Each row of numbers stands for one node and depends on some of the facts below. Use the named rows to name the rest.

There are 4 kinds of fact about the nodes: μ, Θ, ξ, Ω.
bafu Θ:b ξ:e Ω:262
bena μ:nuto,plinuk Θ:a ξ:c Ω:635
biflo Θ:b ξ:c Ω:262
bifo Θ:a ξ:c Ω:635
bodrik Θ:a ξ:d Ω:573
bosor μ:vuza,plinuk Θ:a ξ:c Ω:635
brafigra Θ:b ξ:d Ω:573
bretram Θ:a ξ:d Ω:635
bridu μ:futre,laklir Θ:a ξ:c Ω:635
brimu Θ:a ξ:c Ω:635
brozuzi Θ:b ξ:c Ω:635
brubrel μ:nibrenu,brafigra,naklim,velizos Θ:a ξ:e Ω:453
brugok Θ:a ξ:c Ω:635
bugemal Θ:b ξ:d Ω:635
buva Θ:a ξ:e Ω:635
dati μ:doflitu,zanil,miflu,gribram Θ:b ξ:c Ω:573
difiran μ:rido,bafu,klakler,rapler,fatral Θ:a ξ:d Ω:262
digron Θ:a ξ:e Ω:635
dobra Θ:b ξ:c Ω:635
dodris Θ:b ξ:c Ω:635
doflitu Θ:a ξ:e Ω:262
donel Θ:a ξ:c Ω:262
drafa μ:gupak,subis,neflas Θ:a ξ:d Ω:262
drafleflos Θ:a ξ:c Ω:635
draplafli Θ:b ξ:e Ω:573
drifos μ:rustem,gime,vodrul,skaba Θ:a ξ:c Ω:635
drikul Θ:a ξ:c Ω:635
drineplek Θ:a ξ:c Ω:453
driples μ:gupak,gribram Θ:a ξ:c Ω:635
drodre Θ:a ξ:c Ω:635
droplem μ:fozi,gubro,miful Θ:b ξ:c Ω:453
drota Θ:a ξ:c Ω:635
drufak μ:stuplu,sebro,doflitu,gunol,trebrem Θ:a ξ:c Ω:635
druskek μ:lagru,truklo,drikul Θ:b ξ:c Ω:453
fabagol Θ:a ξ:e Ω:635
faklil Θ:a ξ:c Ω:635
fatral Θ:a ξ:c Ω:262
favil μ:vidron,kubron,skodi,gaklupak Θ:a ξ:d Ω:262
fegogrol μ:gruton,vuza,doflitu,gunol,klipu,fatral Θ:b ξ:c Ω:635
fike Θ:a ξ:c Ω:262
fipon Θ:b ξ:d Ω:635
fleteskun μ:skadadus,drafleflos,puba,gupak,zafasuk,naklim,trogor,luklatre Θ:b ξ:d Ω:635
flevizul μ:klobru,riple Θ:a ξ:c Ω:635
flidu Θ:a ξ:c Ω:635
flobar Θ:a ξ:c Ω:635
flokur Θ:a ξ:d Ω:262
flotrum Θ:b ξ:d Ω:262
flutrar μ:vagran,gradrom,skodi,rogoge,drineplek Θ:a ξ:c Ω:635
flutrus Θ:a ξ:c Ω:635
fozi Θ:a ξ:e Ω:635
futre Θ:a ξ:d Ω:453
gaklupak Θ:b ξ:e Ω:453
gefanek μ:klukoplak,subis,movas Θ:a ξ:c Ω:262
gelel Θ:a ξ:d Ω:453
gibre μ:riklim,buva Θ:a ξ:c Ω:635
gime Θ:b ξ:c Ω:453
gizo Θ:a ξ:c Ω:635
gofe Θ:a ξ:c Ω:573
gradrom Θ:a ξ:c Ω:635
graplis Θ:b ξ:c Ω:573
grasku Θ:a ξ:c Ω:635
grenok Θ:b ξ:c Ω:635
gribram Θ:a ξ:d Ω:635
griga Θ:b ξ:c Ω:635
grigis μ:vuza,gaklupak,plugri,futre,puplol Θ:a ξ:d Ω:262
grisu μ:skodi,bugemal,nubru,steplos Θ:a ξ:d Ω:635
grizun μ:vuza,doflitu,zafasuk,gofe Θ:a ξ:d Ω:262
gruflil Θ:b ξ:d Ω:573
grukles Θ:a ξ:d Ω:262
gruklum μ:trubres,pudigrem,trebrem Θ:b ξ:d Ω:262
gruton Θ:a ξ:c Ω:262
gubro Θ:b ξ:d Ω:635
gunol Θ:a ξ:e Ω:262
gupak Θ:a ξ:c Ω:453
kaplur Θ:a ξ:c Ω:635
kiflos Θ:b ξ:c Ω:635
klakler Θ:a ξ:d Ω:262
klave μ:grasku,fatral,luklatre,drikul Θ:a ξ:c Ω:635
klebik μ:sopi,fabagol Θ:a ξ:d Ω:573
klipi μ:plugri,buva Θ:a ξ:e Ω:573
klipu Θ:a ξ:e Ω:573
klistok μ:puba,vofle,vasek,metran Θ:b ξ:c Ω:635
klobru Θ:a ξ:c Ω:262
klotras Θ:a ξ:d Ω:635
klovil Θ:b ξ:c Ω:635
kludrom Θ:a ξ:c Ω:635
klugrak μ:vedek,dobra,buva,riki Θ:b ξ:c Ω:635
klugrital μ:grukles,tretran,vodrul,skeskem,kludrom Θ:a ξ:e Ω:453
klukoplak Θ:a ξ:e Ω:635
kogina μ:plaklu Θ:a ξ:c Ω:262
kubron Θ:a ξ:c Ω:262
kunol μ:rustem,miful,plibro,kiflos,lagrol,nuga Θ:b ξ:d Ω:635
lagrol Θ:b ξ:c Ω:635
lagru Θ:a ξ:d Ω:635
laklir Θ:a ξ:c Ω:262
lapum Θ:a ξ:c Ω:635
laras μ:drota Θ:a ξ:c Ω:635
legrodron Θ:b ξ:d Ω:573
levek Θ:b ξ:e Ω:635
listan Θ:a ξ:e Ω:573
listugom μ:kludrom Θ:a ξ:c Ω:635
loren μ:gruflil,rustem,flotrum,skeskem,riki Θ:b ξ:d Ω:262
luklatre Θ:b ξ:c Ω:635
mamis Θ:a ξ:d Ω:635
mestusta Θ:b ξ:c Ω:635
metran Θ:a ξ:c Ω:635
miflu Θ:b ξ:c Ω:635
miful Θ:a ξ:e Ω:635
momar Θ:a ξ:c Ω:635
movas Θ:b ξ:c Ω:635
muvi Θ:b ξ:c Ω:635
naketruk μ:griga,velizos Θ:b ξ:c Ω:262
naklim Θ:a ξ:c Ω:635
neflas Θ:a ξ:c Ω:262
netu μ:skadadus,nifon,tetrum Θ:a ξ:c Ω:262
nibrenu Θ:b ξ:c Ω:635
nifon Θ:a ξ:d Ω:262
nubrer Θ:b ξ:d Ω:635
nubru Θ:b ξ:c Ω:262
nuga Θ:a ξ:d Ω:453
nuto Θ:a ξ:c Ω:262
paplor Θ:a ξ:d Ω:262
parus μ:klobru,stuzon Θ:a ξ:c Ω:453
pasal Θ:a ξ:c Ω:635
pide μ:riklim,plibro,trenek,muvi Θ:b ξ:c Ω:573
pigin μ:faklil,skotram,gizo,trenek Θ:a ξ:c Ω:635
pilem μ:momar,puba,riklim,vodrul Θ:b ξ:c Ω:453
plabruk Θ:a ξ:c Ω:635
plaklu Θ:a ξ:c Ω:453
plegak μ:sopi,subis,kaplur,tetrum,zaker Θ:a ξ:c Ω:635
plekluskal μ:trazim,skizim,brafigra Θ:a ξ:c Ω:262
plesel Θ:a ξ:d Ω:635
plibro Θ:a ξ:d Ω:635
plidaduk μ:fozi,plinuk Θ:a ξ:c Ω:635
plinuk Θ:a ξ:c Ω:635
plipubro μ:vedek,bugemal,kaplur,graplis Θ:b ξ:c Ω:262
plitrur Θ:a ξ:c Ω:635
ploklok Θ:a ξ:d Ω:262
pludis Θ:b ξ:d Ω:635
plugri Θ:a ξ:e Ω:635
pobim μ:kubron,ritir,digron Θ:a ξ:d Ω:635
poduk μ:tuvil,gime,trudu,neflas,digron Θ:b ξ:e Ω:573
puba Θ:a ξ:c Ω:635
pudigrem Θ:a ξ:c Ω:635
puplol Θ:a ξ:c Ω:635
rapler Θ:b ξ:d Ω:635
revol Θ:a ξ:c Ω:635
rido Θ:b ξ:c Ω:635
rifir μ:klovil,lagru,grenok Θ:a ξ:c Ω:635
rigu μ:fozi,gunol,nuga Θ:b ξ:c Ω:635
riki Θ:a ξ:c Ω:453
riklim Θ:a ξ:c Ω:635
riple Θ:a ξ:e Ω:635
ripubu Θ:a ξ:c Ω:635
ritir Θ:b ξ:d Ω:635
rogoge Θ:a ξ:d Ω:635
ruklis μ:vidron,trazim,klotras,vedek,steplos Θ:a ξ:c Ω:635
ruskosin μ:vidron,gradrom,movas,brugok,digron Θ:a ξ:e Ω:453
rustem Θ:a ξ:e Ω:635
sabelo μ:trazim,skonuk Θ:a ξ:c Ω:262
sabezi μ:nubrer Θ:a ξ:e Ω:635
sase Θ:a ξ:c Ω:262
sebro Θ:a ξ:d Ω:635
sikin μ:gruflil,skadadus,zeklu,paplor,brimu Θ:a ξ:d Ω:635
skaba Θ:b ξ:c Ω:635
skadadus Θ:b ξ:e Ω:262
skeskem Θ:b ξ:c Ω:635
skifa μ:rustem,ploklok,staskur,puplol Θ:a ξ:c Ω:635
skivel Θ:b ξ:c Ω:635
skizim Θ:a ξ:c Ω:635
skodi Θ:a ξ:c Ω:635
skonuk Θ:a ξ:d Ω:573
skotram Θ:a ξ:c Ω:635
sopi Θ:a ξ:d Ω:453
stagadrek μ:plitrur,flotrum,draplafli,trebrem Θ:a ξ:d Ω:573
staskur Θ:a ξ:c Ω:262
steplos Θ:a ξ:e Ω:635
stobem μ:gelel,fozi,flokur,futre,klipu Θ:a ξ:c Ω:635
stodre μ:ripubu,flobar,plaklu,nubrer,mamis Θ:a ξ:c Ω:635
stuplu Θ:a ξ:d Ω:635
stuzon Θ:a ξ:c Ω:453
subis Θ:a ξ:d Ω:635
suplom μ:pludis Θ:a ξ:c Ω:635
tabris μ:vagran,gradrom,fike,flokur,gaklupak Θ:a ξ:c Ω:635
tazuk μ:pludis,zodrus Θ:a ξ:c Ω:262
tepludrer μ:sase,levek,bretram,gizo,kludrom,digron,trenek Θ:a ξ:e Ω:573
teska μ:vasek Θ:a ξ:c Ω:453
tetrum Θ:a ξ:c Ω:635
tragul μ:fozi,pludis,griga,dodris,plesel Θ:a ξ:e Ω:635
tragur μ:drota,lagru,riple,vovom,tetrum,mamis Θ:a ξ:c Ω:635
trazim Θ:b ξ:d Ω:635
trebrem Θ:a ξ:c Ω:635
trenek Θ:a ξ:c Ω:262
tretran Θ:b ξ:c Ω:262
triski Θ:a ξ:e Ω:262
trodutim Θ:a ξ:c Ω:635
trogor Θ:a ξ:c Ω:453
trubres Θ:b ξ:e Ω:635
trudu Θ:a ξ:d Ω:262
truklo Θ:a ξ:c Ω:635
tutrubrol μ:bugemal,plugri,nuto,brimu Θ:a ξ:c Ω:262
tuvil Θ:a ξ:c Ω:453
vagran Θ:a ξ:c Ω:453
vasek Θ:b ξ:c Ω:262
vateflus μ:zafasuk Θ:a ξ:d Ω:635
veba μ:flidu,nifon,bifo Θ:a ξ:c Ω:262
vedek Θ:b ξ:c Ω:635
velizos Θ:a ξ:c Ω:635
vidron Θ:b ξ:d Ω:635
vodrul Θ:a ξ:d Ω:635
vofle Θ:a ξ:e Ω:262
vovom Θ:b ξ:d Ω:262
vukim Θ:a ξ:c Ω:573
vupar μ:zagro,vagran,drodre,sebro,donel Θ:b ξ:e Ω:573
vuplak μ:skeskem,rapler,kludrom,metran Θ:b ξ:d Ω:262
vuza Θ:b ξ:c Ω:635
zafasuk Θ:a ξ:e Ω:635
zagro Θ:b ξ:c Ω:635
zaker Θ:a ξ:c Ω:453
zanil Θ:b ξ:c Ω:635
zatiskil μ:drineplek,brugok Θ:b ξ:d Ω:635
zeklu Θ:b ξ:d Ω:635
zepas μ:plabruk,klipu Θ:b ξ:d Ω:635
zibugro μ:klotras,biflo,skaba,bodrik Θ:b ξ:c Ω:635
zigufil μ:rido,tuvil,bretram,draplafli,nubrer Θ:a ξ:c Ω:262
zodrus Θ:a ξ:c Ω:635
zulik μ:nifon Θ:a ξ:d Ω:262

Some nodes and their rows:
[-2 -1 -2 -1  0  1 -2  9 -6  5 13  4  8  8  5  0 -1  2  0 -1  0 -2 -3 -7
 -9  2  0] : skotram
[ -4  -9  -2  16   2  -1   1 -13  14   1 -23 -15   1 -13 -11  -2   8  -2
   0   3   0   1  -9   0  -6  18  -7] : gubro
[ -5  -3   2  -3   3 -26  -2  -3   5   1 -34  -1 -16  -4  -8   1  10   1
  -4   7  10   1   6   4   8  14  -1] : nifon
[-12 -10  -2   7   3 -12   2  -2   9   5 -17  -7   1  -3  -8  -5  11   5
  -3   2   5  -1  -5  -5 -10  16  -3] : plibro
[  2  -4  -3  22   0  10   2  -1  -2  -1  12  -5   5   3   5  -6  -1  -5
   3  -4 -11  -1  -7   9   0 -13   1] : pide
[ 1  1  0 -9  2  2 -3  6 -3  9  9  4  3  4  3  4 -2  2 -1  3  3 -1  1 -5
 -6 -6 -1] : ripubu
[ 2  1  0 -9  3  3 -3  6 -2 10  7  3  2  4  3  5 -1  1 -1  3  3 -2  0 -4
 -6 -8  0] : flobar
[-10  -8  -3   3   2 -13   1   1   1   8 -22  -3  -2 -10  -8  -3   6   3
  -3   2   9   0   1   5  -4  22   0] : klotras
[ 6  0 -1  6  0 14 -2 -5  0  5  7 -3  5 -4  2  2 -4 -5  2  0 -3  0 -6  0
 -3 -1 -3] : brozuzi
[  7   2   3  15  -4  -4   0  -1  -7  -6  -3   4 -11  -2   4  -3  -4  -9
   3  -4  -5  -1   3  14  18 -15   3] : plipubro
[  1   2   3  -8   3   3  -3   4   1  10   5   3  -1   0   3   1  -5   2
  -1   3   1  -1   5   2  -1 -25   1] : laras
[-11  -8   5  14   4 -22   4  -1  14  -6 -27  -7 -18  -3  -7 -12  12   3
  -2   1   2  -1   1   8  12 -25   5] : difiran
[ 7  3 -3  4 -2 16 -3 -8  0 -1  7 -1 13 -2  0  7 -2 -4  0  1 -5  3 -7 -8
 -8 18 -7] : vuza
[-10  -5   7  16   0 -23   3  -2   9 -11 -29  -4 -17 -10  -9 -12   7   3
  -3  -4   1   2   7  13  15 -17   7] : grigis
[  3   8  -3 -22  -1  15   3   2  -4  -1  23   4  10  12   3   6  -2   6
   5  -2   2  -4  -5 -16 -12  23  -2] : rustem
[  2   6   0   3  -3  -8  -2   4  -8 -10   4   9   0  10   4   0   1   0
  -2  -3  -1   1   2  -4   7   0   4] : staskur
[  3   8   5 -19  -1  20   4  -1   8  -7  20  -1   2   3   1  -3  -9   7
   5  -4  -6  -1   5  -3   0 -20   5] : tragul
[  7   4  -7 -11   0  24   5  -6  -2  -3  18  -3   3   9   4   7  -1  -2
   8   2  -4  -3  -8  -6  -6  25  -6] : draplafli

Which node is each row?
No name comes twice in this set of rows, the named rows included.
[ -3  -2  -1   5   1   4   0   9  -4   4  15   1   6   7   5  -5   0   1
   0  -4  -1  -3  -4  -3  -6 -17   2] | listugom
[ -1   2   5   8   0 -10   1   8  -3  -7   6   5 -10   9   6  -7   2   0
   0  -4  -3  -3   3   6  11 -34   6] | zigufil
[ 6  2 -2  3  1 13 -2 -7  0  6  5 -3  7  0  1  6 -1 -5  1  3 -2  1 -7 -5
 -7  6 -8] | luklatre
[  5  10   1 -22  -1   2   4   4  -3 -10  13   5  -6  17   5   3   1   3
   5  -1   3  -3   1 -11   6   6   1] | vofle
[ -8 -13   2  27   3  -2   4 -10  17   1 -19 -17  -5 -14 -10 -11   7  -2
   1  -2  -4  -1  -8  10  -1 -10  -2] | kunol
[ -8  -9  -1  -2   5 -13   0  -1   5  11 -25  -4  -6 -11  -8   1   6   3
  -3   6  10  -1   1   1  -5  17  -2] | subis
[-11 -11   3  12   2 -11   3   0   6   6 -23  -7  -9 -17  -8 -10   1   3
  -1  -2   4  -1   7  14   5  -9   6] | grisu
[  8   4  -2   9  -5  -4  -2  -3 -13  -6  -5   8  -3   0   3   3  -3  -9
   1  -3  -1   1   1   6  13  16   0] | nubru
[ -3 -10  -5  12   3  -4   1 -12   7   3 -28 -11  -4 -14  -9   1   7  -3
  -1   6   0   2  -2   8  -1  27  -4] | brafigra
[ -9  -5   4  16   0 -27   2   0   4  -7 -30  -1 -18  -9  -7 -12   5   1
  -2  -4   4  -1   9  16  17  -9   8] | favil
[  0   5  -2   1  -2 -12  -1   9 -11  -6   6  10   1  14   6   0   5  -1
  -2  -2   1  -1  -2  -6   3   9   2] | trenek
[-10  -8   4   6   5  -9   1  -5  15   4 -21  -9  -5 -12 -10  -7   6   5
  -3   4   4   1   2   5  -2 -10   0] | vateflus
[  0  -7   0   9   4 -17   1 -10   8   3 -40  -9 -21 -10  -9   2  11  -6
   0   8   7   0   1   9  11  11  -7] | vovom

Now the same nodes, written a new way:
Some nodes and their rows:
[  1  11   5  -5   6 -14 -10  -6  -1   8   0  -9   0  -1 -10  -2   0   3
  18  29   2 -13 -12  13  24   2] : skadadus
[  9   5   1 -24  10  -9   3  -2   1  16   1  -6  -2  -5  -9  -7   3  -2
  10  28  -6  -6 -18  11  19  -7] : digron
[ 13   3 -14 -16  -1 -18  -3   5  -5   0   1   7   2  -4 -15  -3   2 -19
   8  18   0  -3 -27   9  18  -7] : stobem
[  0  12  -4 -25   5 -13  -7   4  -8   7   6   1   2   1  -8  -5   9  -1
   9  12  -5  -4 -19   8  20   3] : stuzon
[ -2   4   1 -11   8 -12  -6  -1   3  10   1 -10  -2  -2 -12   0   2  -3
  16  32   4 -13 -13  11  23   2] : trubres
[ -4  14 -11  -1   0 -21  -9  -3  -4   2  -3  -2   9  -3 -18   6   5  -9
  13  10   1  -9 -19   5  32  -1] : druskek
[ 13  13 -10 -14  -1 -18  -4   0  -6   2   1   6   2  -7 -15  -1   3 -11
   9  15  -3  -3 -25   9  19  -8] : drufak
[  9  11  -9 -14   2 -16   0  -2 -10   7  -3   2   5  -9 -16   0   5 -10
   8  11  -7  -1 -24   9  20  -9] : sabelo
[  3  11  -5 -26   4 -12  -5   4  -8   6   6   0  -2  -3  -9  -1   8  -2
   9  16  -5  -2 -20  12  16   3] : drodre
[ 12   8 -17 -17   1 -20   2  -2  -4   7  -5   1   5  -8 -12   1   6 -12
   7  11  -7  -3 -24  11  25  -6] : drifos
[  4   9  -4 -23   4 -13  -7   3 -11   5   5   1   0  -3  -9  -4   7  -2
   9  16  -4  -3 -20  13  15   4] : fatral
[ 16   8 -13 -13  -1 -21  -5   0  -8   2  -5   4   5  -5 -11  -4   4 -12
   8  13  -5  -5 -24  12  22  -4] : tazuk
[  4  10  -7 -25   4 -14  -6   4  -7   5   6   0  -2  -1  -8  -2   8  -3
   9  16  -5  -4 -20  13  16   5] : zodrus
[  8  14 -12 -15   1 -20  -2  -1  -5   6  -2   3   7  -5 -13  -3   6  -9
   7   8  -7  -3 -23   6  27  -7] : teska
[  8  30   0 -11   1 -11 -18   2  -3  15   6   4  18  -8  -5  -4  -3  16
  13  12 -12 -11 -17  17  -8   8] : nifon
[  8  18  -9  -6   1 -13  -8   2  -2  17  -3   4  23 -14 -13  -1  -5   1
  10  12 -12  -8 -24  12  -3  -5] : drafa
[  4  12  -6 -26   4 -13  -6   3  -8   6   6   0  -2  -3  -8  -1   8  -1
   9  15  -5  -3 -19  12  16   4] : flobar
[-11   7  -7 -14   4 -15 -10   4  -6   3   4  -7   0  -2 -13   8   8  -5
  15  17   2  -8 -15  12  22  10] : skivel

Name these rows:
No name comes twice in this set of rows, the named rows included.
[  8  18 -12  -9   1 -13  -7   3   2  16  -1   5  22 -13 -14   1  -5  -1
  10  13 -11  -8 -25  12  -3  -5] | sikin
[  6   5   5 -24  10  -6   2   0  -1  14   4  -4  -4  -4 -12  -8   2  -4
  11  31  -3  -4 -19   9  14  -9] | plugri
[ -7   8  -9  -1   3 -17  -4  -2  -8   4  -4  -4   6  -9 -22   9   5 -12
  13  12   0  -5 -20   7  26  -4] | plipubro
[  6   5   3 -25  11  -7   4  -1   0  16   3  -5  -3  -5 -11  -6   3  -3
  10  30  -5  -5 -19   9  16  -9] | buva
[  2   8  -8 -27   5 -13  -2   3  -7   9   3  -2  -1  -3  -9   0  10  -4
   8  15  -7  -2 -20  12  17   3] | riklim
[  8  10 -13  -9   1 -14  -7   5   0  18  -5   3  24 -13 -13  -2  -4  -5
   9  15 -10  -9 -25  13  -2  -4] | difiran
[ 14   8   7 -19   7  -9  -4  -1  -3  10   4  -1  -3  -2  -8 -13   0  -2
  12  31  -2  -7 -18  11  14  -6] | doflitu
[ 21  12  -4 -11   4 -16   3  -8   3  12  -5   0   2  -8 -11  -6  -1  -7
  10  25  -6  -8 -21   9  24 -16] | sabezi
[  4   1  -7 -27   2 -12  -7  11  -8   1   9   5  -3   1 -11  -5   5 -12
  10  23   3  -3 -23  11  11   3] | plinuk
[ -9   1 -15 -15   4 -18  -7   4  -3   7  -1  -9   3  -1 -10   9  10  -7
  13  16   1 -10 -15  15  28  13] | skeskem
[ 19  30  -5  -5  -3 -21  -9  -9 -10   1  -2   5   3  -8 -11  -1   2   2
  11   7  -9  -4 -21  11  22  -6] | netu
[-11   8 -14   1   3 -12  -7   5   4  16  -2  -3  23 -15 -21  11  -4  -7
  15  16  -3 -12 -22   9   3   0] | zatiskil
[  0   7  -4 -25   6 -11  -3   3 -12   8   4  -2   0  -4 -11  -2   9  -4
   9  15  -6   0 -20  11  15   2] | kubron
[ -1   2   2  -9   8 -12  -6  -2   0  10  -1 -10   1  -2 -11  -2   2  -4
  16  31   3 -12 -13  12  24   3] | bafu
[-13  10  -9  -8   4 -11 -15   8   3  16   3  -6  20  -7 -12   9  -1   3
  16  18  -3 -15 -16  15   0  14] | nubrer

